(in the rows, 128 means zero)
Known rows:
j47: [118 158  92 133 181 129 117  98 171  51 135 115 110 128 148 130 121 153
 134 146 104  94 162 137  98 163 102 131 129 118 137 152 186 159 202  97
 174 118]
j266: [ 99  84 141 100  90 131 189  96 115 126 134 161 151 142 148 137 122 124
 136  82 124 179 153 134 133 124 160 131 127 103 124 138 130 128  90 168
 159 131]
j600: [105 109 154 146 101 140 124 119  79 161 110 128 130 155 163  89 129 133
 144 149 131 116 154 117 127 110 153 141 133 161 122 154 116 129 129 147
 147 138]
j780: [126 130  77 116 150 144 162 102 140  18 158 147 144 150 182 136 109 161
 147  89 117 150 184 127 119 103 140 115 122  89 153 155 199 156 162 128
 217 121]
j311: [119 165  99 157 164 140 117  96 140  49 124 105 109 134 163 121 121 159
 144 144 110  93 161 131 121 160 117 157 125 142 154 152 172 160 223 102
 195 116]
j331: [ 96 117 138 132 124 153 136 114 147 164  93 130  98 122 107 119 138 112
 125 148 134 108 133 134 115 153 122 181 138 128 134 150  84 153 152 157
  96 121]
j57: [132 107 142 168 101 147 104 176  72 126 112 138 168 100 131 120 139 133
 143 102 124 148 116 101 144  93 156 111 123 130 160 132 110 122 116 153
 152 153]
j445: [134 150  94 128  94 132 156 135 165 137 126 139 107 130  94 135 117  92
 102 126 155 123  84 127 153 154 106 139 142 139 136 110 103 135  75 120
  92 117]
j922: [138 120 135 139 123 118  99 167  79 143 125 117 143 157 144 100  99 133
 140 129 158 120 134 112 134  71 141 135 148 170 145 131 103 131  92 139
 145 146]
j360: [122 147 137 130 110 110 157  82 160 134 112 120  92 163 118 121 118 102
 115 169 132 112 136 162 115 179 110 124 133 152 116 135 126 122 106  95
 119 105]
j389: [128 128 143 142 134 124 114 162 119 150 120 128 143  99 104 150 135 121
 128 124 120 121 105 142 138 125 120 143 117 137 116 108 111 116 121 140
 109 146]
j812: [126  90 149 131 155 131  97 130 150 171 110 125 115 147 119 108 172 139
 109 176 115 102 133 122  64  98 110 101 130  91  83 150 124 115 123 122
  84 134]
j176: [135 144 129  89 147 102 114 158 132 138 152 115 147 122 106 149  98 115
 122 120 135 111 117 144 147 117 124 145 136 133 132  98 109 133 114 133
  96 132]
j282: [124 168 124 109 100 117 173  98 149 118 123 135 110 136 119 151  91 100
 120 123 133 155 118 159 155 177 109 122 131 138 136 102 136 114  79 100
 135 111]
j928: [106 124 156 121 153  85 103 111 158 154 119 108 129 135 110 116  75 113
 121 171 122  95 172 135 118 148 115 126 160 153 119 156 116 125 106 125
 114 120]
j156: [138  98 132 123 149 147 104 159 134 152 129 137 122 126 117 124 179 146
 108 165 125 109 108 122  84  88 118  99 120  81  95 137 132 113 137 125
  84 139]
j242: [159 119 131 117 134 111 111 121 157 163 124 124  74 199 119  77 148 124
 100 207 157 100 118 127  66 104 103  82 156 128 102 148 112 120  83  76
  74 123]
j200: [109  92 158 162 126 126  99 101 101 148  93 117 125 147 148  78 117 147
 143 151 136 134 172  96 112 121 153 133 147 162 141 167 105 139 127 137
 163 133]
j950: [127 114 147 160 122 113 101 158  76 148 115 121 146 165 159  99 103 135
 146 149 137 110 141 147 125  72 131 123 143 165 137 142 109 131  95 133
 163 149]

Facts:
j437 zozo j266 j5 j182
j442 zozo j387 j139
j348 zozo j393 j660 j375
j816 zozo j44
j245 zozo j419 j296
j554 zozo j73 j618
j631 zozo j172 j227
j487 zozo j942 j251
j674 zozo j626
j338 zozo j767
j33 zozo j402 j31
j353 zozo j278 j423 j619
j218 zozo j592
j922 zozo j228 j942 j550 j282 j536
j200 zozo j690 j227 j812
j287 zozo j677
j309 zozo j154 j326
j331 zozo j44
j310 zozo j651
j414 zozo j387
j884 zozo j73 j842
j176 zozo j302 j786
j540 zozo j47 j86
j320 zozo j302
j688 zozo j828 j73 j466 j423
j742 zozo j899 j548 j409 j812
j990 zozo j393
j520 zozo j751 j981 j737 j456
j144 zozo j685
j242 zozo j931 j532
j643 zozo j201 j532 j930
j707 zozo j550 j441 j375
j472 zozo j919
j349 zozo j251 j690
j275 zozo j42 j5 j553 j786
j111 zozo j718
j706 zozo j905 j950
j968 zozo j682 j969 j828 j690
j935 zozo j210 j971 j718 j553
j524 zozo j429 j76 j544 j5 j182
j226 zozo j57 j536 j456
j866 zozo j806
j543 zozo j5
j103 zozo j544 j51 j227 j416
j928 zozo j42 j737
j954 zozo j57
j157 zozo j296 j423 j182 j786
j247 zozo j812 j653
j841 zozo j969 j312 j416
j681 zozo j278 j178
j418 zozo j930
j615 zozo j345 j326
j357 zozo j444 j312
j579 zozo j532 j516
j445 zozo j44
j193 zozo j981 j419 j47 j86 j312 j821 j659
trinim g <- j169 j282 j86 j552 j487 j338 j33 j302 j536 j473 j905 j314 j869 j111 j992 j971 j466 j969 j357
trinim a <- j690 j442 j31 j452 j42 j5 j348 j441 j375 j828 j312 j660 j767 j915 j156 j540 j913 j23 j812 j737 j242 j898 j194 j651 j349 j275 j935 j228 j103 j694 j579 j786
trinim f <- j899 j600 j718 j721 j456 j218 j57 j922 j200 j117 j345 j682 j789 j251 j553 j742 j387 j707 j626 j950 j326 j954 j841 j981 j409 j751 j278 j930
trinim e <- j201 j390 j148 j132 j104 j631 j353 j376 j320 j990 j144 j550 j897 j780 j266 j391 j291 j44 j157
trinim b <- j437 j245 j554 j519 j674 j432 j806 j331 j938 j653 j76 j592 j618 j389 j648 j416 j548 j418 j615 j931
trinim d <- j210 j360 j402 j685 j816 j309 j921 j414 j176 j172 j182 j262 j619 j520 j643 j900 j154 j429 j73 j472 j637 j419 j706 j968 j226 j47 j444 j677 j928 j919 j423 j139 j821 j445 j942
trinim c <- j347 j985 j311 j564 j842 j659 j296 j756 j51 j287 j310 j532 j884 j516 j688 j544 j524 j227 j866 j747 j543 j178 j393 j247 j681 j193
{j169 j442} stafum j296
{j690 j312 j660 j540 j898 j786} stafum j536
{j899 j780 j930} stafum j544
{j201 j390 j441 j275 j291 j416} stafum j905
{j437 j592 j389 j419 j954 j548 j615} stafum j172
{j360 j985 j310 j76 j227 j193} stafum j182
{j31 j348 j812 j111 j981 j694} stafum j931
{j347 j86 j338 j302 j473 j971} stafum j44
{j402 j816 j33 j156 j139 j357} stafum j442
{j311 j353 j516 j524 j393} stafum j309
{j148 j57 j682 j742 j326} stafum j869
{j132 j519 j828 j331 j990 j266} stafum j721
{j600 j456 j345 j938 j869 j897 j751} stafum j103
{j452 j414 j688 j619 j579} stafum j376
{j42 j487 j194 j418} stafum j550
{j5 j532 j176 j637 j226 j928} stafum j841
{j842 j349 j866 j178 j247} stafum j360
{j104 j429 j391 j677} stafum j747
{j552 j314 j262 j444 j423} stafum j992
{j245 j432 j218} stafum j310
{j554 j287 j520 j472 j706 j821} stafum j806
{j631 j653 j144 j543} stafum j938
{j718 j922 j117 j707 j950 j409} stafum j242
{j721 j251 j387 j626 j841 j278} stafum j618
{j375 j200 j767 j921 j969 j681} stafum j51
{j674 j756 j806 j550 j651 j157} stafum j210
{j376 j320 j931} stafum j282
{j309 j648 j544 j992 j47 j44} stafum j564
{j536 j884 j913 j737 j242 j935} stafum j553
{j915 j900} stafum j375
{j789 j172 j23 j747 j445} stafum j659
{j643 j73 j968} stafum j445
{j154 j228 j942} stafum j685
{j466 j919} stafum j897
zedrun:
j899 > j930 > j780
j442 > j169
j31 > j111 > j981 > j694 > j812 > j348
j132 > j990 > j266 > j519 > j331 > j828
j86 > j302 > j971 > j473 > j347 > j338
j441 > j416 > j275 > j201 > j390 > j291
j631 > j543 > j653 > j144
j375 > j969 > j767 > j921 > j681 > j200
j487 > j42 > j418 > j194
j33 > j402 > j156 > j357 > j816 > j139
j456 > j938 > j345 > j869 > j600 > j751 > j897
j218 > j432 > j245
j57 > j682 > j148 > j326 > j742
j660 > j786 > j690 > j898 > j540 > j312
j309 > j544 > j992 > j44 > j47 > j648
j536 > j913 > j935 > j884 > j737 > j242
j915 > j900
j320 > j931 > j376
j76 > j985 > j193 > j310 > j227 > j360
j314 > j552 > j262 > j423 > j444
j688 > j414 > j619 > j452 > j579
j387 > j841 > j278 > j721 > j251 > j626
j550 > j756 > j157 > j674 > j651 > j806
j429 > j391 > j677 > j104
j73 > j968 > j643
j524 > j516 > j393 > j353 > j311
j226 > j176 > j637 > j532 > j5 > j928
j747 > j445 > j789 > j23 > j172
j178 > j247 > j866 > j349 > j842
j466 > j919
j954 > j389 > j419 > j615 > j437 > j548 > j592
j821 > j706 > j554 > j520 > j287 > j472
j409 > j718 > j922 > j950 > j707 > j117
j942 > j154 > j228
{j169 j452 j117 j532 j76 j154 j780 j706 j866 j291 j969 j548} lomefa skupemak
{j690 j132 j348 j554 j674 j767 j302 j176 j144 j643 j707 j193} lomefa klesudre
{j899 j201 j311 j194 j626 j419 j266 j444} lomefa kuplok
{j437 j828 j338 j218 j922 j660 j345 j913 j520 j648 j637 j326 j543 j677 j919 j423 j393 j942 j930} lomefa vutu
{j390 j756 j414 j742 j812 j47} lomefa plodrufek
{j31 j42 j842 j631 j312 j456 j57 j320 j592 j314 j516 j472 j935 j971 j228 j579} lomefa plinom
{j347 j104 j287 j331 j23 j619 j900 j898 j651 j275 j226 j418 j751} lomefa plizel
{j985 j600 j718 j540 j524 j416} lomefa kluvan
{j402 j86 j441 j487 j353 j200 j789 j990 j391 j178 j928 j954 j409 j278} lomefa stoklu
{j5 j552 j245 j915 j921 j682 j156 j653 j389 j349 j950 j821} lomefa pigi

Rows:
No name comes twice in this set of rows, the named rows included.
[125 150  32 121 112 161 197  89 165  11 153 155 104 184 188 110 112 133
 124 119 137 142 153 125 123 121 126 115 147 102 163 169 190 161 131 124
 206 111] => j44
[133 120 148 132 129 107 100 139  74 150 119 120 127 180 155  90  98 131
 144 151 158 110 158 132 122  75 139 149 154 170 140 145 100 143 109 140
 146 143] => j707
[109  99 129  89  91 139 188 118  96 120 156 164 156 124 152 149 129 122
 141  61 129 190 134 129 162 114 167 129 103  98 136 113 130 120  95 183
 143 133] => j132
[136 124 105 112  77 119 192 122 117  91 152 162 137 162 142 137 115 113
 126  81 152 188 119 138 156 108 147  97 125 118 147 106 143 108  58 134
 158 124] => j550
[131 172  87 174 162 146 100 140 128  34 132 110 146  81 140 138 118 153
 146 113 102 122 131 111 140 144 121 124 118 127 182 142 170 153 216 113
 188 115] => j516
[142  93 142 123 147 132  93 165 143 164 120 132 126 112  96 112 161 140
 102 158 127 121 116 101  82  91 123  79 136  75 115 143 109 121 123 129
  68 130] => j935
[116 172  90 127 176 131 130 110 159  31 150 117 155  95 141 151  99 137
 138 108  92 128 169 135 132 167 111 118 122  99 176 154 184 154 202 122
 178 105] => j971
[107 100 133  77 123 115 169  97 110 133 143 143 145 168 154 128  95 123
 142 100 149 170 185 135 124 103 153 137 136 112 139 142 117 130  90 164
 152 122] => j144
[152 180  85 131 149 145 111 139 124  34 165 104 129  93 140 142 115 172
 143 101 126 105 121  92 158 138 149 153 137 123 166 119 161 167 222 118
 172 112] => j524
[150 111 140  93 139 133 114 162 134 148 140 125 108 132 105 117 170 151
 101 165 133 103 111 116  84  86 141 112 146  73 114 134 116 126 145 129
  72 123] => j275
[168 131 115 150  71 124 131 151  94 132 121 125 110 168 134 100 115 132
 132 122 179 150  93 102 145  91 147 111 144 169 156 114 104 126  81 107
 142 136] => j841
[142 200  64 126 134 127 173  86 173  23 164 122 106 136 150 145 107 135
 131 117 130 137 127 143 139 181 108 119 124 123 155 131 194 150 171  76
 184  93] => j992
[132  95 151  99 161 126 103 111 147 177 130 119  98 161 120  96 172 132
 117 185 137  97 143 120  65  98 121 119 144  96  96 151 115 128 145 129
  67 125] => j348
[126 178  78 127 168 137 126 132 157  18 165 124 162  82 133 166  97 134
 131  89 106 143 145 130 149 158 113 112 112  94 177 130 191 148 195 123
 182 111] => j314
[122 120  84 109 155 133 148  88 152  26 163 140 139 145 180 124  90 166
 145 100 118 153 202  92 114 121 147 107 138  95 165 178 187 162 157 131
 207 113] => j353

The same elements again, as new rows of numbers:
Known rows:
j651: [131 144 118 127 159 152 127 130 165 121 133 134 107 112 130 126 118 129
 133 153 138  98 132 142 149 118 137 126 120 127 130 136 115 123 134 103]
j441: [121 136 125 105 159 141 129  97 142 110 125 124  90 117 132 183 126 125
 135 149 133 131 144 118 159 141 131 116 128 131 148 134 125 120 164 112]
j828: [137 150 115 124 147 157 131 126 169 122 128 136 123 120 109  99 126 130
 142 158 118  89 129 166 146 107 133 132 129 121 132 128 110 134 143  83]
j349: [130 143 114 111 151 165 131 121 152 121 124 131 107 115 102 111 123 125
 138 151 120 107 133 157 140 111 133 134 137 124 131 128 122 129 143 109]
j331: [128 152 125 141 156 139 129 139 151 129 138 129 101 127 137 116 123 126
 136 145 170 121 128 159 158 109 136 131 127 113 122 136 108 123 131 114]
j931: [124 134 143 136 146  97 131 146 123 138 131 125  90  99 149 147 132 130
 134 155 127 122 145 158 128  83 132 144 127 118 141 121 118 155 136  97]
j247: [124 123 128 128 131 128 129 107 119 132 125 123 142 138 107 137 130 128
 126 124 132 148 127 108 130 154 123 115 122 135 109 131 137 117 119 170]
j193: [128 132 121 133 136 133 126 107 122 128 130 125 133 127 118 135 126 128
 125 129 142 152 126 112 112 150 127 109 110 129  98 132 123 111 105 164]
j51: [127 128 149 146 121 107 128 131 108 125 126 125 142 104 141 141 136 138
 124 131 102 130 139 110  75 110 123 118 107 121 114 125 138 151 103 110]
j393: [121 106 108  96  97 142 131 141 110 133 119 135 154 149 150 115 136 134
 116  50 113 131 117 103  60 135 141 126 154 123 171 145 151 112 129  85]
j985: [133 122 127 147 133 118 126 128 134 151 131 121 142 147 117 142 130 132
 123 105 141 133 124 105 156 157 122  92 120 146 128 131 145 126 121 121]
j210: [144 115 151 153  91  93 120 136 105 110 124 133 165 110 144 146 118 130
 119 142  77 124 130  74  77 126 124 119  81 144  75 103 139 154 105 131]
j47: [143  97  85 115  71 128 127 170 129 124 128 145 172 147 175 109 120 129
 103  25  87 109 100  64  60 149 137 108 117 148 143 124 144 102 106  70]
j619: [145 121 123 143  99 120 115 118 125 108 129 137 168 137 132 135 111 127
 117 126 115 133 116  79 119 171 125 111  88 157  84 116 132 119 116 159]
j148: [134 131 129 128 127 129 124 122 139 117 129 130 129 135 118 127 122 121
 128 153 133 131 125 129 157 138 122 139 131 131 113 127 121 122 135 143]
j789: [117 145 141 138 157 143 125 104 129 126 133 123 117 133 124 128 126 133
 134 144 163 142 132 148 152 126 131 135 126 115 137 140 119 125 132 159]
j487: [107 144 146 140 153 119 129  97 102 131 132 112 112 151 127 149 135 126
 131 115 179 180 135 142 155 142 124 122 134 116 143 137 131 121 130 166]
j869: [113 131 155 157 139  90 129 144  96 150 132 117 113 120 149 124 142 134
 130 133 143 155 137 164 121  90 128 138 133 110 134 129 128 156 110 137]
j552: [103 113 121  99 104 134 138 133  91 149 126 124 128 151 166 125 147 131
 122  52 159 152 121 133  85 118 142 138 176  99 194 152 147 107 135 125]

Rows:
No name comes twice in this set of rows, the named rows included.
[148 121 114 147 101 139 116 137 139 108 129 146 177 143 127  94 103 129
 117 120 111 123 108  85 115 146 131 125  87 146  81 122 127 124 103 137] => j900
[134  95 103  93  63 132 124 138 109 110 118 142 166 142 163 126 117 127
 110  55  98 131 107  63  47 153 142 128 128 141 130 129 144  98 121 106] => j262
[137  95 102  98  56 140 126 140 110 119 121 148 182 141 153 102 120 129
 113  51  82 112 104  74  48 144 143 124 125 145 152 121 148 109 125 104] => j423
[142 128 116 142 131 128 127 161 157 135 138 136 122 138 137 109 124 125
 124 115 136 111 119 128 152 130 124 116 128 135 129 120 124 121 120  83] => j390
[130 138 122 145 135 142 123 126 134 133 132 132 149 134 124 106 118 133
 124 124 142 131 117 122 125 128 130 116 108 128  93 136 127 123 105 146] => j287
[118 153 119 143 157 142 127 134 139 129 139 129 115 128 132 107 129 133
 131 127 154 130 128 155 149 115 130 129 124 114 136 138 114 126 116 124] => j751
[126 135 123 131 153 124 133 133 145 139 137 121  97 133 132 153 139 126
 133 112 151 122 133 153 182 139 120 106 142 132 174 122 127 124 146  94] => j416
[ 98 124 116 106 108 124 136 131  94 140 134 121 112 138 184 149 145 135
 117  50 178 156 121 125  83 137 145 128 159 103 197 158 129  95 124 120] => j302
[136 105  94  93  57 152 126 143 107  98 118 149 187 139 158  84 114 131
 115  66  80 119 105  77  29 123 147 144 123 131 139 124 136 111 115 111] => j444
[135 121 134 132 101 121 116 107 114 102 123 131 160 145 123 152 109 125
 119 132 118 149 121  64 126 180 128 118  90 157  98 120 139 115 133 167] => j402
[125 121 133 128 125 123 127  91 115 139 125 117 136 133 101 157 136 125
 129 130 138 149 130 105 129 162 120 109 125 143 111 128 139 118 123 176] => j688

